Where the symbols take the nodes:
Kuv: n>Bep, w>Gav, x>Rut
Pog: n>Fes, w>Kul, x>Tif
Nir: n>Sog, w>Lel, x>Kep
Tul: n>Dev, w>Rog, x>Kul
Pof: n>Zom, w>Pid, x>Kor
Dun: n>Rog, w>Noz, x>Niz
Pip: n>Lav, w>Duz, x>Kel
Kor: n>Fiz, w>Tep, x>Dis
Noz: n>Dis, w>Tul, x>Dev
Tol: n>Bem, w>Gav, x>Fiz
Niz: n>Sos, w>Kan, x>Zil
Zed: n>Zam, w>Nir, x>Mab
Kep: n>Mim, w>Vef, x>Vov
Sos: n>Kef, w>Zos, x>Pid
Mul: n>Fum, w>Zul, x>Boz
Num: n>Nir, w>Gav, x>Zed
Mit: n>Rak, w>Nit, x>Sib
Lod: n>Kel, w>Ket, x>Kob
Fim: n>Teb, w>Bur, x>Ner
Rom: n>Pon, w>Ber, x>Rom
Vov: n>Gup, w>Mim, x>Tik
Zul: n>Bis, w>Dis, x>Rep
Bem: n>Tik, w>Nid, x>Nir
Fum: n>Guk, w>Rep, x>Pup
Ber: n>Tif, w>Fes, x>Pon
Zus: n>Pum, w>Boz, x>Mit
Rut: n>Nir, w>Zil, x>Rig
Sib: n>Gup, w>Vog, x>Boz
Pum: n>Zul, w>Biz, x>Fop
Kef: n>Zil, w>Niz, x>Rut
Bug: n>Dun, w>Giz, x>Tul
Zom: n>Kan, w>Fiz, x>Niz
Bag: n>Luf, w>Tiv, x>Teb
Dis: n>Pum, w>Bug, x>Dol
Rak: n>Dol, w>Dap, x>Pum
Leb: n>Ner, w>Gup, x>Mek
Gav: n>Nid, w>Tik, x>Bem
Gol: n>Mit, w>Fus, x>Nit
Gov: n>Bur, w>Gur, x>Leb
Ser: n>Kep, w>Pur, x>Zar
Pid: n>Rut, w>Kef, x>Suf
Zez: n>Vef, w>Seb, x>Rof
Suf: n>Rom, w>Zif, x>Sak
Zil: n>Pid, w>Sos, x>Pog
Gep: n>Gov, w>Kur, x>Teg
Giz: n>Kor, w>Pof, x>Noz
Vug: n>Pip, w>Kob, x>Pim
Ket: n>Mub, w>Teg, x>Kel
Mim: n>Seb, w>Ser, x>Zez
Pup: n>Zus, w>Guk, x>Dav
Nid: n>Zed, w>Rof, x>Lel
Gok: n>Zif, w>Gel, x>Suf
Suz: n>Tif, w>Kan, x>Zom
Vog: n>Foz, w>Dav, x>Bur
Kur: n>Gur, w>Sib, x>Gov
Mem: n>Pim, w>Vug, x>Fum
Rig: n>Zar, w>Bep, x>Pom
Kul: n>Tul, w>Dev, x>Rem
Teg: n>Leb, w>Gov, x>Tiv
Kel: n>Vus, w>Mub, x>Duz
Gel: n>Lav, w>Dun, x>Zif
Kob: n>Duz, w>Gep, x>Fev
Luf: n>Fim, w>Nid, x>Sot
Nit: n>Dav, w>Pup, x>Teb
Foz: n>Sib, w>Mit, x>Kur
Fif: n>Suz, w>Zam, x>Lak
Kan: n>Zos, w>Lak, x>Kor
Mab: n>Tul, w>Kuv, x>Zam
Mek: n>Bag, w>Mul, x>Fim
Tiv: n>Duz, w>Leb, x>Luf
Rof: n>Gav, w>Sot, x>Zam
Seb: n>Vov, w>Kep, x>Sot
Dev: n>Dol, w>Suz, x>Biz
Vut: n>Tiv, w>Teg, x>Sot
Fev: n>Dun, w>Nur, x>Rak
Duz: n>Vug, w>Vus, x>Mem
Sot: n>Tik, w>Vov, x>Gav
Rep: n>Ket, w>Bis, x>Lod
Rem: n>Nur, w>Biz, x>Fev
Guk: n>Boz, w>Mul, x>Zus
Tik: n>Rof, w>Zez, x>Vef
Rog: n>Gel, w>Fev, x>Gok
Teb: n>Lol, w>Luf, x>Pur
Lak: n>Zom, w>Rut, x>Zos
Zos: n>Niz, w>Zom, x>Kef
Sog: n>Zed, w>Niz, x>Bep
Pim: n>Mul, w>Pip, x>Guk
Fiz: n>Lak, w>Fif, x>Zed
Kun: n>Fes, w>Giz, x>Rak
Fes: n>Vus, w>Mub, x>Fus
Nur: n>Tif, w>Pog, x>Loz
Loz: n>Fus, w>Pon, x>Dap
Fus: n>Fum, w>Tep, x>Rep
Tep: n>Giz, w>Zom, x>Bug
Biz: n>Pog, w>Fiz, x>Nur
Gup: n>Teg, w>Lel, x>Vut
Bep: n>Mab, w>Zed, x>Zar
Lav: n>Gok, w>Rog, x>Ber
Bur: n>Kur, w>Foz, x>Gep
Dol: n>Nur, w>Tul, x>Pog
Dav: n>Mit, w>Zus, x>Foz
Lel: n>Num, w>Tol, x>Sog
Vus: n>Kob, w>Lod, x>Vug
Vef: n>Ser, w>Ner, x>Mim
Pur: n>Vef, w>Zus, x>Kep
Sak: n>Loz, w>Rom, x>Kun
Pom: n>Fif, w>Zar, x>Fiz
Pon: n>Sak, w>Suf, x>Noz
Zam: n>Pom, w>Rig, x>Rof
Lol: n>Ner, w>Fum, x>Kuv
Gur: n>Gep, w>Bur, x>Gup
Zif: n>Ber, w>Lav, x>Rom
Ner: n>Pur, w>Teb, x>Lel
Bis: n>Fop, w>Pum, x>Zif
Dap: n>Fus, w>Fes, x>Gol
Fop: n>Rep, w>Lav, x>Mub
Tif: n>Fev, w>Zam, x>Rog
Boz: n>Pup, w>Fum, x>Sib
Roz: n>Pum, w>Rak, x>Nur
Zar: n>Zed, w>Mab, x>Fif
Mub: n>Lod, w>Rep, x>Vus

The rows follow the links: the fewer symbols apart two nodes are, the more alike their rows tend to be.

Named rows; a name shown again gets a slightly different row:
Mub -> [ 15   0  -3   3   2   0  42 -12  18 -10   0  -1  -9   0  14   1   0   7  17  42  15 -18 -43   0 -18   1  -4  -2 -13  11   7 -23  -2   0   0   5  25  -1   1 -11 -21 -24  -8  -1  15   5  -1   1 -13  -3 -14   0   2  11  33  -6  -1   0 -18]
Fes -> [ 17  -1   4  14   3   1  43 -11  -2   0   1   0 -10  -2  -1  -3  -2  22   1  45  14  -3 -44  -2 -17  -5 -10  -3 -12  -1  20   7  -1  -1  -1  23  25   1  -2 -11  -1 -21  -5  -1   3  24  -1  -2 -10   0  -2   4   4  11  35 -21   4  -3 -14]
Suf -> [ -1   0 -30  14  -8  -1   6  -7  10 -21  -1   5   1  -2 -10  22   1  22 -14   4   8  32  -5   7   2  21 -15   0  -8  18  20  38  12   1   1  23   1 -26  -1   2  10 -16  27   5 -13  24   7   1 -10  17   8 -22   1  -2   6 -20 -20  22 -10]
Zed -> [  1   2   7  -3 -19   1 -50  -3  -1   4  -1  12   0  -2   4  -4   1  -5   5 -46   0 -10  53  -2  -1  -5   6   0   0  -3  -6 -10  28   0  -1  -4 -30   5   2   0  -5  -6  -8  12   6  -6  15  -2  -1   5  -5   4  -3   0 -39   7   3  -6   0]
Tep -> [ -6  -1  13  17  21   1 -21  14 -11   3  -1 -15   2   2   3 -11   2  27   1 -23 -15  -5  23  -1   4  -9 -22   0  13  -3  27 -17 -32   2   0  31 -14  11   0   3  -1  29  -4 -14   3  32 -17   0  13 -11  -2  10   3  -3 -17 -29   7  -9  19]
Roz -> [  2  -4  25  10   5   1  18  -1 -32  38   3  -3  -2  -1  -8 -19  -4  17 -11  19   2  -6 -20  -2  -4 -19 -14  -1  -1 -35  16  24 -10   0   0  19  12  23  -3  -1  22   0 -25  -4 -11  18  -3   3  -1 -15   8  18   4   4  14 -16  17 -18  -2]
Nit -> [ -3  -1  29  -7  -2   0  33  12 -37  -9   0   2   1  -1  -8 -25   1 -11  -6  30 -13  16 -37  -6   1 -25   7   2  13   8 -10   8   6   2   0 -10  19  25   0   1   8  22  13   3 -10 -12   4   1  12  10   7  23  -2  -2  26  11  20 -17  15]
Vov -> [ 19  -1   0 -15  15  -2 -32 -12  -7   3   0 -10 -13   1  -5   1  -2 -24  -7 -22  16  12  31  -3 -23   0  14   1 -15  -3 -23  29 -21   0   0 -26 -17   0   1 -14  10 -24   0 -10  -8 -25 -11   1 -15  -6   9  -1   2  14 -25  24   2   2 -17]
Sot -> [  1   3  -7 -16   9   0 -36 -14   0   7   1  -6  -3  -1  -4   4   2 -27  -5 -33  14   4  36   3  -2   5  15   1 -14  -6 -25  25 -12   0  -1 -29 -21  -5  -1  -2   7 -26   0  -6  -4 -30  -5   0 -15  -4   1  -6   2  -1 -29  27  -7   4 -20]
Pof -> [ -1   0  -6  12  17   0 -34  14  10 -17   2 -11   1  -1   4   4  -2  20   5 -32 -16   1  36  -1   3   3 -13  -2  16  17  18 -30 -23  -2  -1  22 -21  -6  -2   0 -11  28  10 -11   6  23 -12  -2  16   0  -4  -4   1  -3 -26 -21  -1   4  22]
Lak -> [  5  -1  -1   7   4   1 -45  12  15 -18   0  -3  -2   2   8   3  -1   9  12 -39 -13  -6  47  -1  -5   2  -8  -3  13  17  10 -35  -4   0   1  11 -26  -2   0  -3 -17  25   6  -1  10  11  -3  -1  12   2  -7  -2   1   1 -36 -10  -1   4  16]
Bug -> [-12   2  11  19  17   2 -13   7 -16  33  -1 -11   9  -1  -7  -8   3  29  -5 -16  -5 -10  14  -1  13  -7 -20   2   7 -31  28  10 -26   0   0  33  -8   8   2   8  15  16 -20 -11  -7  32 -13  -2   8 -19   6   8   2  -6 -10 -29   6 -10  10]
Bem -> [ -2   3   2 -10  -8   1 -49  -7   1   2  -2   6   1   0   0  -1   1 -17   0 -44  10  -2  51   1   0  -1  11   2 -11  -3 -16   8  13  -1   0 -19 -30   1   1   0   0 -17  -1   5   0 -18   7  -1 -10   3  -1   3  -2   0 -39  18   1   0 -11]
Rut -> [  2   1  -7   3  -3  -1 -45   9  15 -24  -1   1   0   1   8   5   1   6   9 -42 -10   1  47   1  -3   5  -3  -1   9  23   5 -32   5   0   0   7 -26  -3  -1   0 -18  16  13   2   9   7   3  -1   9  10  -7  -5   1   0 -35  -6  -5   5  12]
Foz -> [ 24   1  -1  -9  -7   0  38  17  -8   8   0   2 -15   0  -7  -1   1 -14  -9  41 -20   7 -38   3 -28   2  10   2  18  -7 -13  -1   7   0  -1 -12  21   0   1 -17  13  32  -4   4  -6 -13   5   0  19   2   4   1  -2  15  26  14  -2   1  23]
Gok -> [ -4  -2 -25  13 -10  -1  13 -12  12  -8   3   7   3   0 -11  21  -3  23 -13  10  12  23 -13   2   6  22 -16   0 -14   6  22  41  15  -1   1  22   8 -24  -2   1  14 -23  18   6 -12  23   8   2 -13  13  11 -20   0  -4  11 -22 -17  19 -17]
Vog -> [ 24   1  -1 -10  -6   0  36  19  -8   5  -1   4 -14   0  -8  -1   0 -13  -8  39 -18   7 -37   1 -26   0  13   3  18  -6 -13   0   9   0  -1 -16  20  -1   1 -15   9  32  -5   3  -6 -15   4  -2  19   3   8  -1  -3  15  27  14  -1   0  26]
Boz -> [  0  -1  29  -6  -5   0  38  11 -28 -16   2   3   2  -1  -2 -23  -2  -9  -2  34 -13  10 -41  -6   4 -20   5   0  10  14  -9  -5   7  -1   0 -11  21  26   0   1  -1  16  14   2  -2 -11   4   0  11   7   4  22   1  -2  30  10  19 -14  13]
Pur -> [ -9   1  19 -18  16   1 -17  -7 -29  -8  -1  -8   3   0  -9 -16   4 -27 -11 -20  10  18  18   0   7 -16  19   3  -8   6 -27  32 -21   2  -2 -29 -10  15   1   5  11 -12  15 -11 -10 -29 -11  -2  -8   1   5  16   1  -7 -13  28  11 -10 -11]
Pip -> [  0  -1  -1   3  -1   0  43 -13  20 -20   1   1  -1  -2  13   2  -1   4  17  39  14 -12 -44   1  -1   2  -1  -5 -13  21   3 -25   3   0   0   3  26  -1   0   1 -24 -25   5   1  15   5   0   0 -13   3 -14  -3   3   1  33  -3  -1   2 -17]
Nur -> [ -1   0  12  14   5   0   3   0 -23  47   0  -4   0   1  -9 -12   0  22 -12   3   2 -12  -4  -2   0 -12 -15   4   0 -44  20  25  -7   0   1  25   3  12   0  -1  25  -2 -31  -5  -9  25  -4   0  -1 -18   8  11   1   2   3 -24   9 -12  -1]

Each walk starts at a row. The symbols on each line, taken left to right, move it on to the next node.
Answer with the node's row; about right is enough.
start [  2  -1  -5  10  10   1 -39  14  15 -17   0  -7  -1  -1   6   2  -1  14   9 -34 -16  -4  41   1  -3   3  -7  -1  16  15  14 -37 -15   0  -1  15 -22  -3  -2  -1 -16  29   7  -8   9  15  -8  -1  15   1  -8  -2   2   2 -28 -14  -1   4  22]
w x x x x w n
[  0   3   9  -2 -21  -1 -47   1  -6  14  -1  13  -1   2   4  -7   3  -1   3 -45  -1 -15  50  -1   0  -7  -1   1   0 -12   0  -8  30   0   0  -2 -29   8   1  -1  -3  -5 -12  13   3  -2  17   1  -2   2  -4   8  -4   1 -37   0   5  -8  -2]
n w n w w
[-12  -1   2  18   9  -1  -8   1 -15  39   2  -6   9  -1 -11  -2  -2  30 -14 -10  -2  -2   8   1  12  -1 -17   0   1 -36  30  28 -13  -2   0  32  -5   1  -2   9  24   3 -19  -5 -11  34  -8  -2   2 -15  11   4   4  -5  -5 -32   2  -7   4]
start [  3  -2  -8   6  11  -1 -36  13  20 -29   1  -7  -3   0   8   8  -1  14  12 -32 -15   0  37   0  -3   6  -9  -3  15  26  12 -37 -14  -1   2  11 -22  -8   0  -1 -21  26  15  -6  10  13  -8   1  13   3  -7  -6   2  -2 -28 -11  -4   8  19]
n w x n w n n x w
[  0  -1   2  17   2   0  13  -4 -12  46  -1  -4   0   3  -7  -2  -2  27  -9  14   6 -15 -13  -2   0  -1 -17   0  -5 -41  25  23  -5  -2   0  29  10   2   2  -1  20  -7 -31  -2  -8  27  -3  -1  -6 -18  10   2  -1   3  11 -28   4  -8  -5]
x x w n w n w
[ -7   2 -19  20  -6  -1   6  -8   2  24   0   3   6   1  -9  15   2  30 -15   4  13   8  -8   3   7  15 -25   2 -10 -21  28  42   8   1   2  32   3 -13   2   6  21 -20  -7   5 -13  31   5   2 -13  -1   9 -14  -1  -5   4 -30 -13   8 -16]
start [ -9   2  17  -2  -3   1  43  -6   0 -28   0   2   7   0  10 -14   1  -4  14  39   7  -6 -44  -2   9 -13   2  -2  -5  22  -2 -26   3  -1   0  -3  26  16   0   7 -23 -12  13   0  14  -3   3  -1  -4   6 -10  14   0  -8  34   1  10  -7  -6]
w n x x w w
[ -2   0 -24  12 -10   0  17 -12   9 -13   1   4   0   0  -8  20  -1  20 -12  15  14  26 -18   1   1  19 -15   3 -13  10  19  41  15   0   1  23   9 -20  -1   2  12 -24  20   7 -13  22   9   2 -13  14  10 -17   0  -3  12 -20 -17  18 -16]
w x n n w n
[  1  -2  -2  20  -3   1 -17  -4 -10  41   1   2   0   0 -12   1  -3  29 -13 -14   5 -10  16  -2  -1   1 -18   0  -5 -38  29  28   5   0   1  33  -9  -2  -2  -2  22 -10 -26   3 -10  33   3  -2  -2 -12  10   0   0   3 -12 -31   1  -3  -4]
start [ -9   1  29   8   6  -1  42  -4 -24   2  -3  -1   5   2   3 -23   2   9   3  37   6  -3 -46  -2   8 -22  -8   2  -6   1  11   1  -7   0   1  14  25  25   3   5  -3  -8   1  -3   2  14  -4  -1  -6  -3  -1  22  -1  -5  32 -12  16 -16  -7]
n x w w x n w
[ -1   2 -22  15 -10   1  25 -16  13  -9  -3   6   1   0  -6  17   2  22  -9  25  16  16 -26   4   2  17 -13   3 -16   8  21  30  13   1  -1  24  13 -20   1   1   7 -31  14   7  -7  24   5   0 -14  11   3 -17  -2  -1  21 -22 -16  15 -20]
x n n x x
[  1  -3  31  10   6   2  30  -1 -34  20   0  -3   1   0  -7 -24  -2  14  -7  28   1  -4 -31  -7  -2 -24  -8   3  -2 -20  16  17  -8   0  -1  16  18  27  -1  -2  12  -1 -13  -3  -5  18  -4  -2  -2  -8   7  23   0   1  24 -16  20 -18  -1]
start [ 12   1  -5   1   1   0  39 -11  24 -13   2  -1  -8   0  15   6   1   3  18  39  14 -19 -41   3 -13   6   0  -4 -13  13   2 -30  -2   0  -1   4  23  -4  -1  -8 -26 -23  -5   0  17   1  -1   0 -14  -2 -17  -3   3   8  30  -1  -5   2 -15]
w n x n w x
[  1   1   2   0   0   2  44 -10  18 -19  -3  -1   0  -2  13   0   1  -1  20  43  12 -17 -43  -1   1  -1   2  -1 -12  19   2 -32   2   1  -2   2  26   2  -1  -1 -28 -20   1  -1  18   0  -1  -3  -9   3 -16   1   0   0  33   1   1  -1 -12]
n w n n w w w x
[ 12   0 -11   0   0   0  43  -7  28  -3   1   0  -7   1  14   8   0   1  16  41  10 -20 -45   3 -12   9  -3  -4  -8   2   1 -29  -1   1   1   1  23  -9   0  -8 -21 -15 -12   0  14   0  -2   0  -9  -6 -12  -6  -1  10  32  -1  -7   3 -13]
start [ -9  -1  24  18  15   0   4   3 -27  33   1 -10   7   1  -4 -18  -1  25  -6   1  -3  -9  -5  -2  11 -18 -19   1   3 -31  27  11 -20  -1  -1  27   2  20  -1   6  16   8 -22  -9  -6  29 -11   1   3 -18   6  18   3  -3   3 -26  14 -18   4]
w x n x n
[  0   1  10  18   7  -1  -7   2 -17  46   1  -7   2   1  -4 -10  -1  27  -6  -7  -3 -16   8   1   2  -8 -23   1   2 -41  25  13 -14   0  -1  31  -5  12  -2   0  18   5 -32  -5  -6  31  -7   2   1 -20   4   7   1   1  -6 -29   4 -12  -1]
w n n x w
[  4   1   7   5  -6   0 -51   7   3   4   1   2  -3  -1   7  -5   0   8   7 -46  -8 -15  53   0  -4  -4  -5  -1   9  -2   7 -23   9   0   1   8 -30   5   0  -1  -9  13  -9   4   8   8   4   0   9  -2  -8   6  -1   3 -38  -6   3  -7  10]
start [  7  -3  26   9   5  -1  26   1 -35  31   5  -2  -4  -4  -8 -21  -2  18 -12  25  -2  -3 -26  -4  -9 -19 -11  -2   3 -29  16  24  -4  -1   0  17  16  23  -3  -4  22   5 -18  -3 -10  18  -5  -1   2 -11  10  18   6   7  20 -16  15 -16   4]
n x w x w n n x
[  7  -2  27   9   2   0  39  -1 -27  -7   2   0  -4   1   0 -22  -3  13  -1  40   0   8 -43  -4  -9 -23 -10  -3   0   5  14   7  -4  -2  -1  15  23  26  -3  -4   2  -2   8  -2  -2  16  -2   2   0   3   3  19   4   4  32 -15  19 -13  -4]
w x n n w n
[-11  -1 -14  25   7   2  -8  -1   3  22   0  -6   7  -2 -13  12  -1  38 -13 -12   0   1  12   2  13  11 -19   0   0 -20  35  23 -10   1  -1  40  -6 -14  -1   9  19   1  -8  -4  -8  40  -4  -2   2  -9   9 -12   2  -5  -7 -37 -10   5   4]
